Each row has a class, written after it.
[  23  188  242  -59   80 -290   75   -6 -101  127   71 -122  -22  153
   46 -515   72 -223 -322  -76   36  -91   47 -343 -154   46  148   57
 -169 -161    1  155 -267   27  -42 -147  -30  141 -154  206 -276]
K_33
[ 150 -404 -327 -123  445  327  -62  282   -4  145   48 -107 -258  363
  531  652 -215  359 -119  -60   63  164  196  595  510 -482 -534 -507
  143  -28  154 -515 -203  228   35  203  142  -44  899  335    5]
K_878
[ 310  307 -216   90  -83   57  201   -9  295  287   91   22 -294  117
   34 -543  -51 -202  -32  -91 -216  -71 -101 -288   41 -125  217   73
  -68  202   -1  141  198  126  -37  -94 -115  188 -223  263  114]
K_878
[  11   79  384   22 -145 -252  216  -27   30  -20  327   53 -219  324
  212 -524   39 -281 -134  130   31 -280  108 -253 -122 -218  142  178
 -208   34 -123  -29 -303  119   39  -94  -45   82  -55   54 -178]
K_878
[ -38 -176   16 -102  217   55  -91  107 -207   52   77    1  151  -35
  316   71  -75   36  -82  -33    3  -22  -26  130 -198  132 -150 -158
   79 -110   38 -157 -143  -18  100   11 -156   -5  112 -132 -152]
K_773
[ -34   76  196  -32  -71 -146  149 -117  -33  -45  152  -34   -4  148
    8 -365    6 -198 -179  -12  -24 -156   79 -266 -178    2   76  118
 -109  -71  -74  123 -112  -72  -37 -148    9   -9 -110  190 -240]
K_754
[ -34    3    8  -35  280   52 -104  121 -115  110   73   -7  218  -59
  297  132  -15   48  -89 -139    4  -48  -37   84 -126  166 -173  -98
  158  -69   37 -125 -132 -110   99   72 -201   61  106  -56  -27]
K_33
[  10  135  -99  200  -71 -114  104   68  187   69  -50   89 -474  288
  224 -331  -40 -129  -84  -13  -85  -29 -179 -180 -100    6  287  129
  -42   92  -38  204  172  197   79 -166  -63  141 -131  225   70]
K_33
[ 105  344  -15  200 -116 -156   54   91  258   41 -166  117 -391   96
  308 -298  -36 -153 -133  -15  -79  -73 -144 -213  -19  -51  263  180
  -23   20  -90  284  246  129   83 -175   65  227 -183  204  102]
K_33
[ -35  147  144   22  -66 -157   11 -161  -97 -122   72    3  -44   84
 -283   73 -154  -54  140  133  -11 -121   46 -259  308  -97  -22  347
  -45  152  -52  -28  -30 -101  -28   32   24   63   22    9   78]
K_785
[ -41  187 -102  170   -6 -120   74   -3  207    1 -136   31 -374  199
  131 -346  -82  -94  -84    8    3  -18 -184 -189 -147   21  204  153
  -17   15  -78  155  125   90   69 -105  -32  156 -199  163   -1]
K_878
[  45 -265   27 -154 -199   76  -32 -157 -319  195 -204   88   26   99
 -211   87   26 -121  -96  -28 -147   40 -240   51  330 -132  230 -314
 -276  200  -75   61   10  -51  172   38   -7  282 -167  -78   54]
K_308
[ -63 -139  -91   97 -241  -45   49 -127  -87  102 -242  -59   82   38
 -215  -38  -71   71   -3  -89 -135   46 -117 -151  145 -185 -103   42
   40  254   22  -58  149 -167 -116  -20  -33  140  -57  137   71]
K_785
[ -28   89 -100  170 -197 -100  132   89  253   -5   72   42 -402  103
  218 -284  -37  -97 -120   -8 -134  -23 -101 -140  -47  -30  271  128
  -72  160  -42  280  104  200  165 -145   29  117 -114  238   54]
K_785
[  55  228 -122  210  -38 -193   88  108  287   75  -62   35 -448  138
  263 -285  -77 -201 -151   19 -106   14 -166 -171 -244  189  304  217
   18   53    0  370  263  131   70  -92  -70  150 -127  203   78]
K_888
[  73   68  238   22  -59 -267  179  -62  -80   51  176  -30   -5  245
   77 -454   68 -107 -143  -64   19 -167   42 -295 -170   -2   85   82
  -95  -59   -3   29 -250   51  -94 -180   -2  -19 -156  164 -237]
K_33
[  85  136  -64   98 -124  -74  186   19  250  159    3   99 -569  262
  200 -516  -79 -125  -58    0  -29   35 -164 -185  -68 -112  282  123
  -11   44  -34  105  128  264   86 -121  -36  161 -188  229    9]
K_785
[  27  154  195    2   13 -150  -26 -125  -90 -181 -105   48   19  233
 -242   -8  -81  -46   54   -3    8  -94    3 -279  280  -90    2  262
   -4  -53 -111  -38  -62  -14  -47  -58   40   65  -33  -26   41]
K_554
[ -28  -60   15  -99  114   -2 -128   95 -135  100  107   52  188 -133
  226    3  -80   -6 -111  -77   30  -70  -37   92 -110   -2 -129  -88
  127  -46   27 -101 -114  -16   89    7 -153  102   56  -32  -24]
K_869
[ -61 -165   92  -69  206    1  -78  112 -193   83   85    1  169 -126
  240  131 -104   34 -163  -54   76    4   -9  195 -187  158 -170  -97
  124 -107   63 -127 -104    8  122   28 -160   51  105  -81  -21]
K_754
[ -49 -170  -45   82 -201  -44   51 -178  -71  136 -133  -30   71  -10
 -247   -8  -88   77   56  -81 -192   93  -82  -56  155 -172 -167   10
   64  180   50  -94   79 -144 -137  -29  -55  128  -42  200   60]
K_308
[ -27  118  217  -45  -23  -88  -24 -203  -92  -90  229   65  -61   77
 -374    6  -89 -143  144  158  -26  -36  145 -182  341 -116  -44  311
  -70  -52  -52  -41  -64   35  -90  -81  165  -48  -74   62   90]
K_754
[ -87 -239  117  -92 -252   57   22 -131 -270  104 -273   63  182  -22
 -123    1  126 -144  -69  -62 -101   76  -71   58  325 -196  202 -333
 -293   31 -105    5    3   26  146  -48   96  187 -235 -116  -37]
K_33
[-151 -108  -36   38 -177   63   46 -203  -34   86 -129   -3  220   37
 -274  171  -93  102  110 -182 -238  117  -96 -138  216 -283 -218   42
   33  172    2  -89   89 -152 -157    2  -27   67  -72  150   29]
K_869
[ 193  302  -82  169  -15 -185  -66   -1  345   47  155  -59 -442  101
  295 -121 -264 -120  -94  115  -36  -88   89 -121  -42   36  237   80
  -33  156  103   70  169  269  -63 -159  231  196  -65   55  254]
K_179
[ -54 -209  -69   97 -250  -14  103 -146   19   47  -11   15  -17    1
 -136  157  -45   90   51   53 -219   43  -31  -52  152 -191 -201   61
   -5  195  -25   36  103 -155  -95   37  -13   81   59  184   41]
K_888
[ -28 -264  162 -149 -320   12    5 -115 -241  186 -210  122  320 -255
 -244  103   59  -75 -126  -76   66   71   10  159  421 -226  134 -452
 -214   21  -85  -67   -7  -20  133  -17  159  151 -281 -127  -11]
K_754
[  32  250  -62  152    8 -162   60   15  260  127   33   41 -518  286
  210 -324   51 -128  -29    1  -96   44 -229 -195 -233  148  305  223
  -28   72    8  319  124  128  123 -119 -148  167 -118  217    4]
K_888
[ -84  281  125   28  -77  -58   -5 -193  -62   49  341  -58 -143  272
  -73 -220  -29 -128 -220  185  -26 -176  175 -279 -113  -22  -13   31
 -139  -16  -60 -102 -106 -233 -133  -27  -48 -116 -101  336 -468]
K_308
[ 108  361 -218  139 -101 -199   82   36  160  -56 -100   65 -512  238
  331 -367  -93  -66 -211  -70 -195   74 -261 -193  -74  -46  266  147
   47  -91  -12  277  103  354   73 -320   15  315  -71  349  151]
K_878
[  95  301  -92  246   76 -138   68  132  433   85  100   21 -561  195
  276 -338 -115  -98   49   74   64  -55  -54  -12 -227  108  201  164
  -10  143  -76  248  124   42   62  -57   18   41  -95  309  -21]
K_773
[ -57 -280   79 -107 -299   29   16 -167 -258  108 -272   68  172  -21
 -177  -44   88 -103  -66  -90  -86   88 -151   29  267 -215  175 -317
 -279   45  -79   -7  -69   76  156  -81   86  231 -306  -68  -46]
K_754
[ 104  380  225   32 -145 -230   31 -232   -2  -93  -55    3 -170  126
 -449  -46 -151  -75  166   99   88   70 -104 -455   91  137  106  614
   34  209 -113  170   57 -192  -24  -63   65   55 -232   19  -41]
K_785
[ -24 -149  -25  147 -195 -108  106  -92   23  148 -119  -25   62  -13
  -36   97    2  120   60    0 -125    4  -16   10  145 -162 -175  -14
   56  262   53  -57  155 -127 -100   34   33   74    7  154   95]
K_33
[ -53   70   35  -37   16  -79   66   10   91  125   16   96 -263   82
   56 -337   13 -250 -131   34  -27   95 -202  -81  -12   54  248   60
  -54  -37 -127  262   39  103  210 -256  -81  178 -177  123  -37]
K_554
[ -25  153  205   92  -18 -207    9 -217 -155  -90  144  -16 -175  208
 -190  -23 -114 -156    7  149  -70  -78   96 -297  158   28  -47  284
  -42   88  -61    9 -108 -154  -31   68   78  118 -111  139   -6]
K_33
[ -19  161  276   14  -19 -191   -7 -167 -182 -217   90   35  -72  177
 -319   13  -37 -138  130  131   61  -53  133 -203  347  -95   -7  369
  -69   66 -127   33  -72  -70  -84  -62  185   34   -4   34  141]
K_179
[  12  -77  -20   24  150  -27  -90   92 -154  173  105   28  194  -50
  259   10  -41  -16 -162 -108  -64 -136  -38  -35  -87   94  -98 -102
  110   40   85  -92  -63  -54  131   53 -240  180   52  -32   27]
K_308
[   0 -139   56  -10  330   83 -132  157 -113  114  157   45  171  -72
  372  209  -21   10 -102 -133   38  -77   81  106 -164  211 -196 -183
  174  -47   29  -81 -114 -131  198   51 -188   26  148  -55 -135]
K_754
[  -8   -1  152  -29   12 -221  -14  -78 -148 -214  206    9  -22  118
  145 -153  105   57 -263  143  118 -176  214 -145    0  -16  -36   73
  -41  -73 -102  -17 -186   40   61 -152   20   -2   89  177 -341]
K_179
[ -46  -31  -14 -222  267  157 -216   87 -220  198   85    9  258  -85
  173  121  -28  -90  -20  -99  -34   69  -21   66    7    0 -208 -203
   68 -182   54 -164 -194  -82   83   -9 -165   78  121 -107 -121]
K_869
[ 196  -68  -25 -146  205    5  -52  114  -94  138   45   40  311 -182
  336   35  -87   56 -116 -213   38  -70    6    3  -99   66 -193 -127
  168  -76   70 -123 -167   24   36   -1 -120  154   76  -52   31]
K_888
[ 100  335 -140  187   -8   29   31   72  279  117   19   28 -458  232
  180 -248  -69  -85  -78  -48  -75   39 -172 -290 -218  110  254  261
   23  107   -3  214  199   93   31  -55 -116  135 -103  182   27]
K_308
[-253 -263 -120   88 -230  -40    2 -153   32   25 -156  -42   77  -71
 -283   14  -51  -42   57  -56 -234  112  -33 -123  138 -167  -93   74
   42  123   18   -2   96 -125 -104   55  -18   77  -96  180   16]
K_179
[  28  182  -70  118 -183  -28  166   15  225  -17   39   68 -477  178
  265 -355 -131  -89 -124   35 -112  -37 -196 -183 -102  -75  254  261
   51  -21 -115  208  104  167  153   23    7  196 -107  189  -30]
K_308
[-131  201  -21  228  181  -59   -9  -77 -128 -231  311  142  -93  475
  -36  111  -38 -311  219  101 -213   89   96  -80  297 -400 -270  133
   13  -83 -177   89 -138 -331 -305  407   22  179  277  136  186]
K_773
[ 119  -41   22 -177  272   48 -168  159 -211   47  -10   35  287 -215
  336  129   -4   11  -80 -170  121  -12   41   61  -10   36 -238 -193
  140  -73   16 -152 -312  -78   83   16  -93  190  163 -118   -3]
K_869
[ 105  204  220   21   -6 -296   62  -92  -56  -32  133  -66    6  208
  121 -408   60 -138 -179  -56   15 -200  139 -286 -192   30   51   83
  -45  -89   -9   38 -236  -64  -95 -105   34   26  -98  192 -256]
K_878
[  31 -220  -52  106 -225  -29   79 -207  -21   98  -97   20  -25   39
  -92   90  -19   67   73  -16 -201  -25  -29   -9  164 -168 -123 -115
   54  207   21   20  206 -268  -66   99   54   52  -19  174  -37]
K_754
[  59  178  111  195  -18 -100 -167   -8   40 -246 -167  -50   64  -28
 -337  243    4 -189  -75  108  -52 -114  209 -228  181  157  -49  335
    1   51 -130  277  141 -378  -52  101  194  -10   54   30  107]
K_308
[ 840  412  488  212  280 -437 -273   42  -37   -1  163  -71 -387  265
  163   42  116   -7   18  285  258 -395  250  -84  -18  610    5  298
 -169  455  112  109   34 -353   59   90  108  -73   15 -189   77]
K_754
[  19  236  180    5  -27 -186  -23 -143  -28  -34  110  -66   26  143
  -56 -292   62 -129  -81   33   -7  -86   69 -230 -152   -1    4  136
 -146  -74  -48   66 -199  -70  -52 -171  -39   67 -106  148 -229]
K_869
[  82  -24 -189  260 -198 -194  156    7  203  133   73   30 -633  177
  283 -330 -124  -89  -95   50  -53  -23 -204 -184 -230   87  289  121
  -19  145   90  254   85  199  143  -40   18  193 -199  299   43]
K_754
[  58 -192  -16 -275  310   71  -26  -18 -212  240   31    2  291 -135
  261  146  -36  -19    6  -59  175  -31  -28  119  -98   68 -199 -125
  213 -112   95 -200 -169  -72   86   20 -118  109  212  -42  -10]
K_554
[ -31   66   29  -34  253   40  -48   10 -260   25  152   20   90   -9
  284  186 -138   -8  -57   13   48   -5 -119  127 -344  159 -141  -51
   99  -88   60  -31  -52  -37  184  -13 -267  172  146  -79   -6]
K_754
[ 102   99  -66   81  -18 -244  153   46  105  105 -112  -53 -367  188
  144 -399  -60 -177 -116    9 -192   60 -203  -69    6   45  283  189
    1  187   19  234  143  238  120  -85  -98  255  -44  194  100]
K_773
[   9 -247  -32    4 -293   25  204 -247  -71  160 -190  -37  181 -139
 -262   -7  -41   37  133  -46 -154   78  -65   -1  205 -310 -211 -166
  -27  220   26 -129   48 -149 -116  -40   41  179 -105  106   97]
K_754
[  68  -35   73 -160 -106  -25 -111 -167 -359  -15 -118  341  100  -25
   64  340   84   64   40  -24  159  -33  159  -12  587 -333  -45 -352
  -67 -235  -40 -220 -106   70  114   -6  230  227    3    1  168]
K_785
[  82   53  162   31   41 -178    0 -137  -31 -112  -42   36  -42  200
 -350   -5   53 -105  165   39  -19 -105  130 -277  370  -66   -2  228
  -97   95  -58   43  -58  -89  -81    8  146  -25  -48   26   92]
K_878
[ -88 -265  127 -124 -217   48   70 -187 -286  128 -228   75  110   -6
 -243 -154  -28 -148 -104 -106    1  131 -182   81  112 -140  199 -276
 -211  -24 -113   71   -5  -36  182   -7   60  220 -339  -27  -69]
K_308
[ 209  183  161   90   65 -229   95   -8  262  106  162  -10  117  -40
  126 -272   48   75  123  -99  204 -380  170 -232 -267   78  -53   -6
   48  148    1   14 -169 -264  -71   51  -18  -99 -161  124 -281]
K_785
[ 157   62  121 -108  522  171    2   51 -204   87  331 -116   -2   22
  238  -26   39 -113   73    1  228  -32  178  219 -149   52 -282  -85
  -97 -185   92 -276 -521   37  -33  -14  -74   79  242   72  170]
K_179
[  97 -204  -88  122 -217  -18   78 -122   86  137 -137    8   73 -101
  -84  128  -19   96   44 -105 -163   18    7   -4  127  -99 -129  -27
   75  210   59  -65  125 -150 -202   59   -4   29    3  196   78]
K_754
[ -95 -222  102 -126 -113 -123 -316  -69 -435 -182 -190  146  186   71
  -61 -228  177 -149 -142  -51 -107   89 -180  232   99   74  279 -209
 -232 -239 -191  176 -119  161  176 -278  138   77 -338  -98 -128]
K_878
[  21   95   90 -118 -276 -116   70 -223 -101  308 -338   58  114  133
  -92   -7  107 -183 -158  -40  -51  -75 -201 -212  226 -175  206 -156
 -211   71 -119  136   39 -142   90  -79  136  289 -300  134  -85]
K_869
[  38 -394   78 -189 -362  -61  -74 -204 -318 -107 -255   88  109 -111
 -150  -48  155   71   11  -29   79   58  -69  129  -11 -112  155  -77
  -83  111  -92  177    6    9  184  -92  190  175  -93   -8  -27]
K_878
[  -2  139    8   76  -50 -244  118  165  124  245 -162  -40 -172   70
  258 -463   94   -8 -331 -168  -48  -39 -248 -246    4  244  321  154
   58   79    2  125   83  148   82 -174 -157   70 -236   89  -84]
K_869
[ 211  513  218    1  -24  -77  103 -110  -37    5  261  -52  114  169
  -70 -369   49 -282 -190  -76   50 -124  138 -486  -46  -46   17  252
 -105  155  -88  -10 -212 -127  -61 -256 -128  196  -64  148  -55]
K_754
[ 131  559 -215  367   69 -120  -78   85  517  -96  266  -78 -499  416
  767 -111    6  167 -346   99  -88 -434   -8 -306 -387  292  254   74
 -143   -7  -80  -26 -203   57 -195   26  -80  -88  -51  316 -426]
K_33
[ -69 -231  -62  115 -155  -12   94 -146    5    3  -80  -19   64  -18
 -197   77  -52   93   77  -52 -216  125   29   -8  193 -204 -256   63
    3  203  -17  -47   73 -153 -159   66  -26   55   36  211   49]
K_878
[ -90 -228   62 -126 -203   32   26 -120 -271   88 -326   71  263   -8
 -159 -115  139 -131 -117 -142  -74   51  -58  -95  382 -311  106 -359
 -261  -29  -85  -28  -53   26  111  -76  152  186 -304  -23  -82]
K_785
[  37   60   97   50  113 -125  -28 -144   11 -244   39   36  -81  180
 -245   50  -38  -24  188   72    3 -123  104 -200  203   -9  -71  346
   24   48 -108   60  -61 -100 -105   37   79   -8   71   70   90]
K_888
[  37  208  117  114 -144 -239  117  -74    4 -165  -18  107 -142  105
 -167   87  -87 -180  114  139  -45  -65  123 -205  270 -193   35  262
  -34    9  -93  253  141  -80 -193  -27  312    3   39  168  183]
K_773
[ -51 -120   97    6 -288  -14  102 -140 -191   -7 -296   69  147   -6
 -174 -138   68 -182  -98 -110 -112   55  -66  -62  347 -227  205 -255
 -230   59 -150   11    4   -8   96  -38  110  175 -336  -60  -53]
K_878
[ -72  183  139   13 -171 -279  160 -218   34 -186  -20   23  -10   20
   38 -373   44 -245 -167  187 -136 -143   86 -167  -68   -7  195  -30
 -235 -181 -125   68  -44   94  -49 -333   56  -70 -284  181 -401]
K_878
[  53 -179   -2  -30   74   31   -8   28 -263   71  148  -19  132  -20
  176   89 -128   28  -99   -5  -53  -79  -25    7 -165   41 -216  -71
  105   87   66  -61  -42  -77  138   72 -175  160  119  -76   10]
K_888
[ 161  110  217  -21 -128 -294  184 -129 -161  -24  161 -107 -167  335
   17 -454   47 -134 -174   30   13 -171   72 -324  -81  -53   84  177
  -92  104  -47  115 -239  -45 -138  -11  136   90  -85  268 -180]
K_888
[ 120   53  131   13   76 -132   -3  -99  -62 -130  -53   21  -47  141
 -274  -53   19 -130  115   24   12  -13   76 -207  279  -88  -10  288
  -15   61  -41   71  -36  -34 -128  -68  140   30   42   41  166]
K_785
[  81  239  -96  102  -59  -56  134   79  333   18    0    0 -436   74
  339 -423  -87 -137  -79  -27  -58   12 -120 -172 -162   40  278  200
    3   86  -71  198   61  179  130 -145   18  138 -140  205  -62]
K_773
[ -72 -202   32   68 -246  -85  128 -179  -46  162  -94  -86   75  -57
 -235  -45  -99   29   -3  -21 -158   47  -82  -44   97 -163 -109   36
   -7  247   22   -2   92 -132 -104  -45  -45  156  -63  170   69]
K_554
[ 156 -134 -136  143 -106  -39   67  139   15  104 -319   12  -33  174
 -217  -45 -129  109  192 -109   -3   92  -19 -185  332 -216 -253   67
   73  158   64 -102  195  -17 -253   91  137  -13  -27   39  291]
K_554
[  19 -162  -76   83 -280  -15  102 -113  -38   29 -141  -31   93  -52
 -207   36 -100   39   80  -79 -163   85  -42  -62  259 -311 -187  -30
    3  307  -53  -46  -19 -211 -149   49   81  170  -16  171   92]
K_773
[-121  104 -126  103 -103 -162  -45   60   70  134  -66   54 -322  193
  134 -319   90 -174 -134  -55 -111   33 -298   25 -103   51  370  -38
  -52   20   25  268  133  138   97 -310  -23   97 -145  194  142]
K_878
[   3 -190   22  -36  202   35  -67  135  -92   56  167   56  152 -170
  222  168  -33    9 -114  -32   93  -76  107  176  -35   83 -182 -146
   70  -85   71 -118 -125    2   92   63  -73    0  139  -49   95]
K_754
